Rows are numbered. After the first five, each row is followed by the numbers of the four nearest rows among all rows above it, by straight-line distance, nearest first.
1: 4 -2 0 13 0 12 1 4 7 -4 4 -4 11 3 -2 -3 11 -8 -1 -20 2 -8 -2 -13 2 -8 1 0 2 -3 2 -35 -3 -4 -1
2: -5 -1 -2 -2 -3 7 -11 6 7 -3 -3 1 10 4 4 -1 7 2 8 3 9 7 -8 -4 2 14 6 0 13 -3 -1 -12 12 6 9
3: -2 -2 -5 4 -3 5 -2 0 -4 1 -14 0 4 -10 0 -5 6 9 -2 8 -3 -4 3 -2 0 -7 2 -2 10 -5 2 -1 14 3 1
4: 1 1 5 10 -6 9 9 0 8 3 -4 -2 8 -1 -1 -1 16 3 4 -6 3 -2 0 -13 0 -9 1 -3 3 -9 2 -30 -4 -3 -4
5: -4 1 -7 -1 0 4 -6 -5 -1 -1 -17 2 6 -1 -4 -5 9 7 -8 -3 -2 -8 -3 -10 -7 3 -1 -5 10 -3 8 -13 14 -2 3
6: 1 5 -2 1 5 8 -4 5 10 -12 -5 -6 9 5 4 -4 8 -2 5 3 7 3 -6 -9 1 7 3 -1 7 -9 3 -21 14 4 14 -> 2 5 4 3
7: -1 5 -1 7 3 8 1 -2 2 5 1 2 5 7 -2 1 15 -9 4 -19 6 -5 -3 -9 -3 1 0 3 3 -11 5 -35 -1 -7 -3 -> 1 4 6 5
8: -4 -4 -2 -1 0 6 -7 1 -2 -1 -13 2 7 -5 -1 -5 -1 11 1 4 -4 3 2 4 -3 -1 3 -3 9 -10 7 -4 16 3 8 -> 3 5 2 6
9: 2 5 -5 3 0 13 4 -2 5 3 -3 0 9 3 -2 4 14 -1 -3 -13 -4 -9 -8 -12 0 -11 9 -3 5 -1 2 -32 9 1 1 -> 1 4 7 5
10: 3 -1 2 13 3 12 9 -6 3 8 -6 -3 1 6 1 -2 12 3 4 -10 -5 -17 5 -13 1 -15 9 -4 -7 -1 7 -31 2 -9 -10 -> 4 9 1 7
11: -4 -1 -6 5 -5 5 -2 -5 -5 3 -9 0 12 -5 -2 2 8 7 -2 4 1 -4 -1 -6 -1 -3 7 -5 9 -5 3 -21 9 -4 1 -> 5 3 8 9
12: -1 0 0 3 1 16 -8 -1 2 -5 -7 -8 15 -1 1 1 15 1 -3 0 6 -1 -11 -13 4 -7 4 1 13 -13 4 -28 13 2 6 -> 6 11 9 4
13: 5 4 -4 1 3 10 -5 6 -4 -8 -2 1 11 0 1 -2 8 2 1 1 -3 7 -4 -5 4 1 4 -6 9 -5 5 -21 6 3 3 -> 6 11 12 2
14: 6 6 -2 18 6 22 2 -11 1 0 -18 0 9 -1 -2 0 32 9 1 -10 -11 -26 2 -17 -2 -22 0 -5 -8 -4 10 -49 20 -9 0 -> 10 9 4 1
15: -4 -1 0 1 1 7 -3 -3 3 0 -15 -3 1 -7 1 -5 10 10 3 4 -9 -6 3 -1 2 1 2 -6 6 -7 4 -3 15 10 3 -> 3 8 5 11
16: 4 5 2 10 7 8 10 -8 -1 8 -7 0 5 -3 -1 -2 16 1 1 -11 -9 -21 -2 -11 1 -21 -3 -9 -6 0 5 -40 6 -11 -4 -> 10 9 14 4
17: -3 -1 -3 0 -3 -1 -3 3 3 -3 0 -2 8 -1 -8 -3 8 -8 -7 -2 15 2 -1 -4 3 7 1 1 -2 -4 -2 -8 1 4 12 -> 2 6 13 11
18: -2 -4 -6 2 -2 6 -1 1 -2 -3 -6 -2 15 2 0 -7 8 3 -2 -1 3 -1 -1 -2 2 0 6 -1 9 -3 1 -27 6 5 2 -> 11 13 12 6
19: -7 15 -1 3 4 11 2 -3 1 1 -5 0 14 0 5 4 9 0 -6 -7 2 -7 -6 -13 0 -12 2 4 2 -2 6 -29 -3 -5 -5 -> 9 4 7 1
20: -1 -5 -2 -7 -1 -1 -3 0 0 0 -12 -3 7 0 2 1 -3 5 -7 10 -2 2 0 4 -1 2 -6 1 7 -2 3 4 9 4 9 -> 8 3 15 5
21: -3 -5 -2 -8 -4 7 -6 3 6 -2 0 -2 2 1 8 3 -4 4 -1 10 11 10 -6 -3 1 8 1 -3 13 -10 2 -4 2 12 6 -> 2 20 8 17
22: 3 3 5 11 0 11 8 -2 6 7 -7 -3 6 1 -5 0 23 3 6 -12 -7 -16 4 -13 2 -19 4 -6 1 -11 11 -36 11 -4 -6 -> 10 16 4 9
23: 2 -4 -3 3 0 13 -10 -2 -1 -6 -6 -3 18 -2 1 -1 6 2 -6 1 -3 2 -4 -8 6 1 7 -2 6 -3 -1 -9 11 0 5 -> 13 18 11 12
24: 9 2 -2 11 4 15 9 -2 8 4 -11 2 10 -7 -6 2 24 -5 2 -15 -3 -15 0 -14 1 -12 4 1 -7 -1 9 -37 8 -7 -4 -> 22 16 10 9
25: 4 -5 0 1 -1 5 -5 -1 -3 -3 -6 1 5 3 0 -3 7 0 4 -8 4 -3 -3 -8 1 -6 -3 0 0 -2 0 -14 2 1 1 -> 18 13 23 11
26: 2 1 6 -2 2 0 -2 -1 2 -6 0 1 6 2 5 -3 16 -8 -2 -3 2 3 -2 -1 4 3 5 0 -8 2 0 -17 5 -1 0 -> 25 17 13 18
27: 9 4 5 12 1 11 13 -3 7 6 -12 2 1 -2 -2 -2 19 1 4 -9 -15 -15 -3 -14 2 -17 2 -3 -5 -3 11 -36 11 -9 -11 -> 22 16 24 10
28: 5 5 6 13 4 15 10 -7 -1 10 -9 2 4 1 -6 4 17 1 7 -11 -5 -22 -3 -15 -1 -18 3 -4 -9 2 8 -40 -3 -10 -14 -> 16 10 27 24
29: 6 -1 4 8 5 12 6 -7 5 10 -9 1 5 -6 -2 0 20 -4 0 -12 -12 -18 1 -14 -2 -18 1 -6 -1 -7 10 -35 4 -10 -11 -> 27 16 22 24
30: -2 3 -2 -3 5 11 -9 1 -1 -8 -6 0 14 0 8 3 9 1 -1 0 4 0 -9 -4 2 2 5 -6 11 -6 4 -28 15 -2 4 -> 13 12 18 6
31: -2 7 -4 9 3 6 1 -5 -2 3 -7 -2 14 1 -9 2 20 -6 -4 -12 4 -7 -7 -17 1 -7 6 3 1 0 9 -34 5 0 -7 -> 9 19 7 24
32: 2 -5 -4 3 0 10 -5 1 7 -5 -10 -6 5 2 -4 1 10 4 -3 -3 2 -6 -1 -5 -3 0 4 5 0 -2 4 -10 7 5 -2 -> 25 23 18 5
33: -1 -8 3 -5 4 4 0 0 1 -1 -10 1 2 -5 -1 -5 0 10 -3 6 0 -5 5 -2 -4 0 1 0 4 -6 3 4 13 2 7 -> 8 20 3 15
34: 1 3 0 0 2 14 -9 1 5 -3 -3 0 9 -1 3 5 6 0 -4 2 1 2 -10 -8 5 1 2 -5 6 -2 4 -18 8 1 2 -> 13 30 23 12
35: -1 -1 2 -4 0 -2 -8 1 -1 -4 -6 4 9 0 4 -3 -3 11 4 5 4 6 0 3 -1 5 4 -2 3 -2 4 10 3 2 6 -> 20 33 8 21
36: 1 8 0 -1 1 13 1 -4 0 5 3 -1 15 1 4 1 2 -6 1 -11 2 1 -9 -8 -2 -3 8 8 2 -2 5 -32 -2 -7 -3 -> 19 7 9 1
37: 4 1 -2 1 3 3 -1 -1 2 -3 -7 -1 4 -6 0 -4 5 2 -1 1 -3 -7 -5 -3 0 -7 -2 -2 7 0 5 -1 7 -2 2 -> 3 33 25 32
38: 0 -4 -3 2 -1 8 0 2 1 0 -12 2 11 0 0 1 9 8 0 -6 7 2 -3 -8 3 -3 1 -4 9 -11 2 -21 4 2 11 -> 18 11 25 13
39: 6 -5 6 4 -3 12 -1 4 9 0 1 0 7 5 -2 -3 9 -6 6 -11 9 2 -10 -6 5 -1 8 -1 2 -11 3 -33 -2 -2 0 -> 1 7 4 36
40: 0 0 -4 -5 4 14 -7 -2 3 -1 -9 -6 9 -4 3 4 6 5 2 7 3 7 0 -5 0 0 4 -10 16 -7 -3 -17 14 4 3 -> 34 30 13 23
41: 8 1 1 8 3 10 7 -5 5 6 -10 0 6 1 -2 2 14 -2 2 -9 1 -7 -4 -8 10 -10 2 0 -4 -5 5 -27 -4 -8 -3 -> 4 10 24 9
42: 7 4 3 9 -3 5 7 -6 5 4 -7 -3 11 -3 -3 0 17 -2 2 -12 -1 -12 -2 -8 6 -16 0 -1 1 3 7 -37 0 -7 -2 -> 41 24 16 4
43: 5 -2 -3 -1 -2 2 -6 -7 4 -2 -6 -5 1 3 -4 -1 10 3 -2 -9 6 -3 -1 -11 4 0 4 -3 -4 -6 4 -17 9 -3 5 -> 25 32 38 26
44: 4 5 5 15 1 -4 27 -4 1 15 8 0 -9 1 -2 6 -7 -13 6 -11 -8 -8 1 -3 0 -21 1 4 -6 9 4 -21 -16 -10 -27 -> 10 28 41 42
45: -1 0 1 1 7 11 2 1 -2 -1 0 2 4 2 -1 -4 9 -1 0 -3 4 -7 -5 -7 -1 -3 3 -4 0 1 1 -23 4 -1 1 -> 25 18 34 26
46: 4 2 8 8 3 9 5 -2 7 2 -3 -1 4 9 -4 1 15 -3 3 -9 2 -7 -7 -10 -1 -7 2 0 3 -6 6 -30 -2 -2 1 -> 4 41 7 39
47: 6 -1 -3 6 4 11 3 -4 -2 -1 -6 -2 0 0 -1 -3 17 0 3 -5 3 -9 3 -8 2 4 4 -1 -1 -2 8 -18 8 -4 5 -> 45 43 25 32
48: 1 -3 -2 0 -3 4 -4 1 3 -6 -11 0 7 -4 -2 1 5 8 -1 -4 6 0 -2 -10 -2 0 4 0 7 -8 9 -5 9 4 5 -> 32 38 37 8
49: 4 6 4 2 7 11 5 0 4 5 -4 -3 9 4 -4 5 16 0 -1 -7 2 -6 -6 -10 4 -14 3 -1 1 -1 9 -41 5 -8 -5 -> 42 46 9 41
50: 6 1 3 11 -2 19 3 1 7 -2 -14 1 6 0 -4 -3 30 4 1 -12 -9 -12 -3 -13 5 -12 2 -1 1 -6 11 -34 16 -2 2 -> 22 24 27 9
51: 9 5 0 10 4 18 3 -2 5 -1 -4 -4 9 -5 -2 -3 16 2 -3 -15 -7 -11 -3 -10 8 -11 2 0 2 -3 11 -30 3 -6 -1 -> 42 41 24 9
52: -4 0 -4 0 0 6 -13 0 -2 -3 -8 3 8 -5 6 -3 -2 15 -7 10 4 3 -5 -2 1 6 3 -7 11 3 -1 -2 13 3 7 -> 8 35 20 3
53: -2 -2 -2 -3 -1 3 -7 -4 -6 -1 -11 5 5 -11 -3 -6 4 14 -1 8 -1 -2 0 -4 -2 -7 2 -2 5 -5 -2 2 7 0 3 -> 3 33 8 37
54: 7 7 -4 5 7 17 -1 2 3 1 -7 3 16 -4 2 1 23 2 0 -9 4 -6 -11 -13 9 -12 9 -9 13 -4 4 -39 10 0 2 -> 9 49 12 51
55: 9 1 -3 5 2 10 5 -4 4 6 0 -1 10 3 -2 5 16 -5 3 -11 -2 -8 -4 -11 6 -6 0 0 0 -1 5 -37 5 -9 -2 -> 49 42 41 9
56: -3 -3 -7 4 -2 13 -7 -1 0 3 -17 0 4 0 1 -2 5 5 -1 1 5 1 -4 -6 0 -1 0 -3 11 -12 1 -15 4 2 1 -> 38 11 48 40
57: 4 4 -1 7 2 4 3 -3 -3 0 -2 -3 10 -1 -3 -1 16 -6 3 -12 -3 -19 -5 -4 2 -14 2 -2 -4 -5 3 -35 1 -5 -8 -> 42 55 16 41
58: 8 4 2 17 3 13 8 -5 -2 5 -9 1 4 0 -6 0 24 -1 5 -15 -15 -24 1 -7 1 -19 0 -2 -15 -4 6 -32 8 -10 -11 -> 27 16 28 29
59: 9 6 -2 9 4 21 7 -3 4 8 -15 -3 13 -4 4 1 25 9 5 -11 -8 -19 -7 -17 6 -14 2 -4 9 -10 9 -41 19 -3 -8 -> 50 22 27 54
60: 1 5 -1 3 1 3 -5 -3 -2 0 -13 6 9 -7 0 -1 5 16 -1 8 -1 -7 2 -3 1 -6 0 -4 4 0 8 -7 13 -3 4 -> 3 53 37 8
61: 2 -9 7 12 -2 10 12 -1 9 12 0 -2 -3 3 -2 1 17 3 12 -21 -2 -4 4 -6 4 -12 4 -11 7 -22 5 -36 2 -5 -6 -> 22 4 46 10
62: 0 4 1 0 4 11 1 1 0 -4 2 0 8 -1 7 5 4 -6 -1 1 4 5 -3 -5 6 -2 1 0 2 -3 4 -19 5 1 3 -> 34 13 45 26
63: 4 0 -2 -6 3 9 -11 7 0 -7 0 1 9 2 3 -1 5 -2 -6 3 -2 0 -9 -7 3 3 4 -1 8 -4 -1 -10 11 6 2 -> 34 23 13 62
64: -1 3 1 -1 -2 -5 -1 1 -1 -1 -5 -3 14 8 0 -1 7 1 -1 -2 7 -1 1 -4 3 -2 1 0 -2 1 -4 -12 -4 5 0 -> 25 26 17 18
65: -1 -2 -5 -4 3 4 -6 3 -1 -6 -2 2 16 0 1 1 5 4 2 1 8 8 -7 1 4 4 4 -4 9 -3 -5 -9 9 5 11 -> 2 63 23 13
66: -2 1 1 -6 -4 -3 -10 3 1 -5 -3 1 6 -2 4 -4 0 6 1 -2 7 6 -1 -8 4 8 4 -4 4 -3 5 1 4 7 12 -> 35 48 65 21
67: -3 2 -3 1 -1 9 -1 -1 -6 -1 -10 3 12 -2 3 -1 8 5 -5 -2 -1 -2 0 -4 -3 -4 5 -5 7 -2 4 -15 13 4 1 -> 11 18 5 23
68: 5 5 3 2 -3 11 11 -7 9 9 -1 -3 2 3 0 5 13 -4 0 -10 1 -9 -5 -13 2 -9 1 -3 -2 -5 4 -29 -2 -4 -6 -> 41 46 55 4
69: -3 3 4 0 0 0 0 -4 -5 -1 -5 -1 9 -3 0 -2 10 -4 -5 -2 -3 -7 0 1 -3 -2 -5 5 -1 2 0 -7 1 0 3 -> 37 64 25 26
70: 1 8 -10 -5 1 -1 -11 -2 0 -7 -6 2 12 -6 3 2 3 9 -2 9 1 7 -3 -1 1 2 0 0 7 4 1 3 11 4 9 -> 52 35 20 65
71: 5 4 0 14 8 13 12 -13 -1 6 -14 2 2 -1 -5 2 17 -4 2 -8 -16 -21 -5 -11 -3 -21 1 -2 -9 1 11 -30 12 -9 -12 -> 58 27 16 29
72: 7 8 0 15 2 5 14 -13 3 8 -1 -1 0 7 -7 1 21 -8 -1 -17 -9 -28 3 -12 2 -10 -4 12 -15 3 9 -24 -7 -12 -10 -> 58 28 10 71
73: 7 -9 2 7 2 18 0 -2 8 3 -8 -3 7 2 -4 -4 18 -1 12 -11 -2 -9 3 -10 1 -10 6 -12 3 -14 5 -39 4 1 -5 -> 22 61 4 46
74: 4 2 2 4 -1 22 -1 2 5 4 1 1 8 -1 1 2 12 2 4 -14 -1 -1 -13 -7 3 -13 2 -6 10 -5 2 -38 7 1 -3 -> 9 54 49 55
75: 3 -3 -6 2 -1 1 1 1 -1 -4 -2 2 4 3 -3 -5 6 -2 -9 -4 8 -4 -5 -1 1 11 2 3 3 1 -1 -4 -4 4 7 -> 17 64 69 25
76: 9 1 8 11 6 14 12 -7 9 7 -4 -1 8 4 -7 2 23 -1 3 -15 -3 -18 -2 -12 -3 -17 6 -1 -2 -7 8 -35 3 -9 -8 -> 22 29 24 28
77: 10 5 4 9 -1 10 17 -9 -1 10 2 -2 -3 3 1 -7 16 1 9 -18 -6 -19 2 -11 1 -13 2 0 -10 0 7 -31 -7 -11 -12 -> 10 28 72 76
78: 6 2 1 16 6 17 12 -7 5 5 -4 0 0 -2 -5 -1 23 -3 -2 -16 -11 -26 2 -14 3 -18 2 4 -11 -5 8 -30 -2 -12 -5 -> 58 76 29 72
79: -4 -4 2 0 -1 0 -8 7 2 -7 -6 1 9 -4 1 -2 -4 7 0 4 9 8 0 1 -2 7 -1 -5 8 -6 -4 0 5 9 11 -> 66 35 65 21
80: 10 -5 4 6 2 11 -7 2 6 1 0 -4 11 2 -3 -2 19 -5 5 -13 5 -2 0 -11 1 -2 4 -1 -1 -6 6 -34 3 -5 1 -> 39 1 55 46
81: 7 -4 3 10 2 12 10 -10 4 7 -10 -1 6 3 -4 -2 19 1 6 -17 -11 -15 2 -14 -4 -18 11 -1 -4 -4 9 -32 1 -8 0 -> 76 10 29 22
82: -8 0 -2 -2 2 12 0 -1 0 4 -10 0 19 -3 1 -2 6 6 0 5 1 -7 0 -7 0 -6 7 -2 11 -4 0 -18 6 -1 5 -> 11 67 18 38
83: -3 -2 -1 1 0 2 -5 -8 -5 -4 -14 4 6 -8 -6 -6 5 8 3 0 -1 -9 4 -4 -1 -4 0 -5 -2 -2 4 1 12 -1 9 -> 53 60 33 3
84: -4 11 -7 -3 8 17 -4 3 -2 -1 -8 2 15 -3 10 2 1 5 -6 9 2 3 -16 -9 6 -9 1 0 14 -6 -1 -22 19 1 -4 -> 30 34 40 12
85: 6 2 -1 8 7 17 5 -5 4 -1 -1 -3 8 1 -2 0 21 -5 2 -15 -4 -15 -5 -11 9 -17 3 -5 -3 -2 5 -29 4 -9 -3 -> 51 55 57 41
86: -1 5 1 4 2 13 -2 -2 5 4 -7 -1 11 4 0 -1 17 -2 -3 -3 -3 -3 -11 -11 6 -13 0 -1 5 -6 5 -39 9 -4 -7 -> 49 9 74 55
87: -3 3 -4 -8 5 3 -5 1 0 -7 -3 -1 9 -6 3 6 3 -1 -5 7 3 8 -5 -2 4 4 4 -3 6 6 -2 -3 12 3 3 -> 70 65 63 52
88: 1 -4 0 13 -1 9 10 -3 7 4 -14 -2 2 4 -2 -3 21 -5 3 -18 -4 -16 6 -9 7 -13 7 -3 -4 -11 9 -32 6 -4 -3 -> 22 81 10 24
89: -4 0 -5 -3 3 7 -14 0 -4 -14 -8 0 9 -3 1 1 2 3 -2 5 6 3 -1 -2 -2 3 2 2 3 -3 -2 -2 7 3 12 -> 70 65 79 87
90: -5 5 -3 -5 1 6 -13 2 3 -6 -6 -1 13 2 2 -2 1 2 3 1 6 -1 -5 -5 -2 12 4 0 7 -4 -1 -7 8 5 5 -> 2 89 65 63
91: -2 -4 -4 1 1 3 -2 1 -3 0 -12 -2 4 -2 1 -2 -1 10 1 2 0 0 2 -3 -5 1 1 -7 8 -6 3 3 7 2 3 -> 33 8 3 53
92: -9 -5 -1 2 4 6 -9 1 -1 0 -17 -2 8 -6 -4 -2 4 15 0 1 -5 -3 -3 -5 0 1 7 -3 8 -8 3 -8 12 1 5 -> 8 15 91 3
93: -3 -10 -3 -3 -3 8 -6 7 5 1 -7 1 1 -1 4 -5 3 9 9 2 2 0 4 -2 -2 3 0 -9 7 -5 -5 2 14 3 0 -> 91 33 8 15
94: -1 0 0 2 -5 10 -1 -3 0 -2 -4 -1 10 -3 0 3 13 4 -3 -3 0 1 -5 -6 -1 -7 0 -1 5 -6 3 -16 5 -8 -3 -> 11 67 25 34
95: 0 9 -4 7 0 9 5 -3 -1 -5 -4 -2 7 0 -3 -2 13 0 -4 -7 1 -5 1 -6 0 -7 -2 4 -3 2 5 -20 7 -8 -2 -> 94 45 47 19
96: 4 -2 0 6 3 10 -3 9 4 3 -5 2 6 -3 -2 -1 6 0 1 -1 0 0 -5 -3 -2 1 8 -3 6 -8 5 -26 12 6 -1 -> 13 18 34 45
97: 3 2 1 -4 2 5 -1 -7 5 -5 0 -2 8 -2 -6 -4 8 -4 3 -2 8 4 -4 -6 1 4 2 -1 -2 -1 -1 -7 -8 -1 7 -> 17 75 64 25
98: 2 -4 -3 4 -2 4 -3 2 4 -6 -6 -6 3 -2 -1 1 8 2 1 -5 4 -5 -2 -5 -3 1 -4 -3 5 -7 4 -13 12 3 0 -> 32 48 25 43
99: -1 6 -9 4 2 3 -1 -3 -8 3 -8 0 16 -8 2 2 8 3 -6 5 -6 -8 -3 -7 -9 -3 7 -2 7 -1 3 -13 13 2 -1 -> 67 11 82 5
100: 2 0 2 1 -2 9 -5 0 0 2 -6 -1 4 4 -5 1 20 1 0 -16 2 -5 -5 -4 2 0 1 1 0 -7 9 -15 9 1 12 -> 43 47 25 98
101: 8 -1 1 11 -1 16 2 -1 11 -2 -6 -1 13 2 -7 0 20 -3 -4 -18 5 -11 -2 -14 -1 -2 1 -5 -8 -3 6 -40 4 1 5 -> 80 1 24 55
102: -6 -2 -1 4 3 5 -3 -3 2 -2 -13 0 3 -6 1 -3 5 6 -2 3 -7 -2 2 -7 -4 -8 6 -1 1 -7 -1 -8 6 0 2 -> 3 92 53 37
103: -3 -2 1 -1 5 0 3 -4 3 1 -5 3 0 -3 5 -3 6 1 2 2 -3 -7 6 -9 -1 1 1 -4 -3 0 -2 -6 2 -6 2 -> 102 37 69 25
104: -5 -5 -3 4 -5 2 -2 4 4 1 -8 -1 0 -6 -2 -5 7 6 6 -1 5 1 2 1 0 2 0 -1 2 -6 4 7 8 -2 3 -> 91 93 33 48
105: 8 -5 9 12 -5 14 4 -5 9 8 -8 -4 -5 4 -2 -3 15 4 12 -12 -1 -4 2 -11 -7 -15 8 -9 5 -14 9 -36 9 1 -9 -> 73 61 22 4
106: 2 2 4 14 2 5 8 -2 10 11 -10 4 3 3 0 -4 20 -2 6 -11 -9 -21 -2 -7 1 -21 1 -6 -1 -2 5 -36 9 -14 -8 -> 27 16 29 22
